Below is a small trained network, with its code and all its weights. Each question gives an input and a target symbol and asks what happens when units are switched off, that is, made to give their printed mean instead of their output.

import numpy as np


def w(rows, s, z=0):
    codes = np.array(rows[::2]) - 128.0
    scale = np.full(codes.shape[1], s)
    scale[-1] = z or s
    return codes * scale


def f(y):
    return y / 2 * (1 + np.tanh(0.7978845608 * (y + 0.044715 * y**3)))


def softmax(a):
    e = np.exp(a - a.max(-1, keepdims=True))
    return e / e.sum(-1, keepdims=True)


def log_softmax(a):
    a = a - a.max(-1, keepdims=True)
    return a - np.log(np.exp(a).sum(-1, keepdims=True))


def net(x, mask):
    ids = ['βδεζθλμστφψ'.index(c) for c in x.split()]
    T = len(ids)
    res = E[ids] + P[:T]
    u = 0
    for l in range(3):
        q, k, v = (res @ M[l].T for M in (Q, K, V))
        z = softmax(np.where(np.tri(T) > 0, q @ k.T / 4**0.5, -1e9)) @ v
        res = res + np.where(mask[u], z, O[l][:, -1]) @ O[l][:, :-1]
        u += 1
        y = f(res @ A[l][:, :-1].T + A[l][:, -1])
        res = res + np.where(mask[u : u + 12], y, B[l][:, -1]) @ B[l][:, :-1]
        u += 12
    return log_softmax(res[-1] @ U[:, :-1].T + U[:, -1])


Q, K, V, O, A, B = {}, {}, {}, {}, {}, {}
E = w([
[75,172,173],'β',
[72,93,188],'δ',
[67,199,148],'ε',
[11,164,128],'ζ',
[100,179,160],'θ',
[62,233,183],'λ',
[149,220,60],'μ',
[61,209,137],'σ',
[36,202,146],'τ',
[156,139,208],'φ',
[94,127,252],'ψ',
],0.013)
P = w([
[111,144,247],'0',
[168,127,128],'1',
[162,132,130],'2',
[152,131,123],'3',
[143,136,124],'4',
[151,132,143],'5',
[139,151,122],'6',
[143,133,145],'7',
[145,138,151],'8',
[143,122,160],'9',
[143,139,151],'10',
[146,144,153],'11',
],0.013)
Q[0] = w([
[112,142,77],'L0H1',
[178,118,187],'L0H1',
[121,170,194],'L0H1',
[176,254,102],'L0H1',
],0.013)
K[0] = w([
[129,128,84],'L0H1',
[139,198,124],'L0H1',
[124,248,149],'L0H1',
[185,188,150],'L0H1',
],0.013)
V[0] = w([
[44,70,60],'L0H1',
[129,252,162],'L0H1',
[140,94,126],'L0H1',
[129,149,89],'L0H1',
],0.012)
O[0] = w([
[255,95,223,55],'L0H1',
[123,6,150,251],'L0H1',
[133,193,135,97],'L0H1',
[193,73,92,132],'L0H1',
],0.0077,0.014)
A[0] = w([
[121,120,171,74],'L0N1',
[165,144,92,214],'L0N2',
[212,112,48,23],'L0N3',
[52,164,146,153],'L0N4',
[154,150,125,75],'L0N5',
[177,94,91,7],'L0N6',
[69,165,161,159],'L0N7',
[122,66,81,71],'L0N8',
[142,113,96,53],'L0N9',
[154,194,121,254],'L0N10',
[139,7,194,97],'L0N11',
[132,136,134,8],'L0N12',
],0.012,0.0064)
B[0] = w([
[179,125,125,135],'L0N1',
[43,110,221,153],'L0N2',
[177,30,105,136],'L0N3',
[147,85,176,237],'L0N4',
[78,121,217,107],'L0N5',
[131,42,211,114],'L0N6',
[180,77,154,213],'L0N7',
[140,134,215,162],'L0N8',
[112,137,246,114],'L0N9',
[95,57,172,139],'L0N10',
[119,146,82,254],'L0N11',
[114,72,172,105],'L0N12',
],0.011,0.0071)
Q[1] = w([
[107,132,38],'L1H1',
[12,77,110],'L1H1',
[207,156,189],'L1H1',
[18,75,82],'L1H1',
],0.011)
K[1] = w([
[46,145,194],'L1H1',
[107,25,215],'L1H1',
[202,193,1],'L1H1',
[140,54,190],'L1H1',
],0.0095)
V[1] = w([
[139,145,116],'L1H1',
[118,159,154],'L1H1',
[86,2,187],'L1H1',
[28,117,109],'L1H1',
],0.0097)
O[1] = w([
[141,103,74,108],'L1H1',
[133,101,216,120],'L1H1',
[192,255,192,253],'L1H1',
[21,162,224,141],'L1H1',
],0.0054,0.03)
A[1] = w([
[116,42,38,127],'L1N1',
[91,179,162,193],'L1N2',
[234,99,203,253],'L1N3',
[148,106,37,219],'L1N4',
[195,109,210,165],'L1N5',
[42,214,161,179],'L1N6',
[39,180,17,157],'L1N7',
[1,94,242,61],'L1N8',
[131,133,65,154],'L1N9',
[21,137,197,204],'L1N10',
[155,88,172,38],'L1N11',
[164,92,197,206],'L1N12',
],0.0083,0.0053)
B[1] = w([
[206,118,139,123],'L1N1',
[150,93,146,231],'L1N2',
[68,110,102,254],'L1N3',
[154,161,188,119],'L1N4',
[114,141,88,224],'L1N5',
[137,92,166,251],'L1N6',
[68,122,245,125],'L1N7',
[199,165,96,168],'L1N8',
[185,149,222,117],'L1N9',
[173,103,129,214],'L1N10',
[98,184,157,124],'L1N11',
[103,142,117,199],'L1N12',
],0.011,0.012)
Q[2] = w([
[166,10,106],'L2H1',
[233,89,168],'L2H1',
[38,172,235],'L2H1',
[139,35,56],'L2H1',
],0.011)
K[2] = w([
[44,107,203],'L2H1',
[193,82,119],'L2H1',
[2,224,186],'L2H1',
[126,108,152],'L2H1',
],0.0089)
V[2] = w([
[121,200,90],'L2H1',
[54,117,245],'L2H1',
[247,1,155],'L2H1',
[130,21,40],'L2H1',
],0.0066)
O[2] = w([
[234,5,151,115],'L2H1',
[65,223,124,237],'L2H1',
[114,86,248,117],'L2H1',
[2,19,187,3],'L2H1',
],0.006,0.0065)
A[2] = w([
[98,96,72,2],'L2N1',
[117,59,150,213],'L2N2',
[128,46,88,138],'L2N3',
[85,146,143,136],'L2N4',
[41,112,180,95],'L2N5',
[113,123,126,238],'L2N6',
[119,5,106,85],'L2N7',
[95,153,109,212],'L2N8',
[129,111,96,191],'L2N9',
[102,98,63,41],'L2N10',
[146,166,124,250],'L2N11',
[93,109,118,31],'L2N12',
],0.017,0.008)
B[2] = w([
[251,135,116,125],'L2N1',
[46,221,155,152],'L2N2',
[167,136,176,125],'L2N3',
[183,105,90,143],'L2N4',
[152,241,45,145],'L2N5',
[124,44,127,161],'L2N6',
[200,199,110,127],'L2N7',
[132,39,100,173],'L2N8',
[38,106,117,127],'L2N9',
[229,76,165,124],'L2N10',
[115,72,109,250],'L2N11',
[186,222,101,121],'L2N12',
],0.011,0.015)
U = w([
[9,171,133,255],'β',
[107,119,105,52],'δ',
[106,95,130,45],'ε',
[106,83,150,40],'ζ',
[110,104,113,44],'θ',
[62,62,109,73],'λ',
[180,177,169,151],'μ',
[110,69,146,36],'σ',
[102,88,136,34],'τ',
[150,197,9,170],'φ',
[54,126,29,78],'ψ',
],0.011,0.0042)

Each question gives the input, a string of symbols that net reads in full, and the target symbol t.
The units are the heads (4 rows each of Q, K, V and O) and the neurons (one row each of A and B). Each row of codes is followed by its name. A weight is (code - 128) times the scale printed after its matrix; where a second scale follows, it is the last column's (O, A, B and U).
mask holds one flag per unit, layer by layer, with each layer's heads first. A switched-off unit (its flag False) gives its mean, the last column of its rows in O or B, instead of its output. The means were averaged over made-up inputs and are rounded, as every weight is.
A unit's drop is (log p(t) with every unit on - log p(t) with that unit switched off) / (log p(t) with every unit on - log p(t) with every unit switched off).
The circuit of an input: a set's keep is (log p(t) with only the set's units on - log p(t) with every unit switched off) / (log p(t) with every unit on - log p(t) with every unit switched off). Starting from the 12 units with the biggest drops (on a tie, the unit counted first), units are removed one at a time, each time the one whose removal leaves the highest keep (on an exact tie, the one counted first), for as long as the keep stays at least 0.8.
circuit, biggest first: the units of the circuit, biggest drop first
unit that matters most: the unit with the biggest drop
top k neurons: the k neurons with the biggest drops, biggest first
k most important neurons of layer l: the k neurons of layer l with the biggest drops, biggest first
drop when u is switched off: that unit's drop, to one decimal
input ψ ζ ε, target φ: circuit, biggest first -> (L0H1; L2H1)
input μ ζ μ μ μ μ μ β, target β: top 3 neurons -> (L2N2; L1N3; L0N11)
input μ μ λ σ σ μ μ θ, target β: unit that matters most -> L1H1
input λ ψ ψ μ δ, target μ: circuit, biggest first -> (L0H1; L1H1; L1N8)
input μ δ μ μ μ θ σ ψ δ, target β: circuit, biggest first -> (L1H1; L2H1; L0N11; L2N2)
input μ σ μ τ μ β, target β: circuit, biggest first -> (L1H1; L2H1; L2N2)
input ζ ψ ψ ψ μ μ λ, target λ: top 3 neurons -> (L0N7; L0N2; L0N4)
input ψ μ λ μ τ, target φ: top 2 neurons -> (L0N7; L0N4)
input μ λ β λ τ ψ λ μ β μ ζ μ, target β: top 3 neurons -> (L0N11; L2N2; L0N2)
input μ θ μ ζ μ, target β: circuit, biggest first -> (L1H1; L2H1; L2N2; L0N2)
input μ μ μ φ, target φ: top 4 neurons -> (L2N5; L0N7; L1N7; L0N4)
input μ ψ ζ δ θ, target β: circuit, biggest first -> (L1H1; L2H1; L2N2; L0N11)
input ψ μ σ μ μ μ λ μ θ, target φ: top 3 neurons -> (L0N7; L0N4; L0N2)
input λ μ μ θ μ μ θ μ τ, target μ: unit that matters most -> L0H1
input μ μ σ, target β: 3 most important neurons of layer 0 -> (L0N2; L0N4; L0N11)
input ζ ε ψ μ ψ μ ψ ψ μ μ ε ψ, target λ: 2 most important neurons of layer 2 -> (L2N5; L2N8)
input ψ ψ μ β, target φ: top 3 neurons -> (L0N7; L0N4; L1N11)
input ψ φ λ, target φ: top 3 neurons -> (L0N7; L0N4; L1N11)
input μ θ μ μ ψ, target β: circuit, biggest first -> (L1H1; L2H1; L2N2)
input μ φ ε μ, target μ: unit that matters most -> L1N3
input ψ λ μ μ ψ μ ζ ε, target φ: top 3 neurons -> (L0N7; L0N4; L1N5)
input μ τ φ, target φ: top 2 neurons -> (L2N5; L1N7)
input μ β σ, target β: top 2 neurons -> (L2N2; L0N2)
input λ β ψ, target μ: top 3 neurons -> (L1N8; L1N10; L0N8)
input ψ λ μ μ φ ψ φ λ, target φ: top 3 neurons -> (L0N7; L0N4; L1N5)
input λ μ μ ψ, target μ: 2 most important neurons of layer 0 -> (L0N8; L0N5)
input λ τ ψ μ, target μ: top neuron -> (L1N6)
input δ μ β ψ σ ψ φ ψ μ ψ, target ψ: drop when L1H1 is switched off -> 0.2
input μ ψ δ, target β: drop when L0N11 is switched off -> 0.3
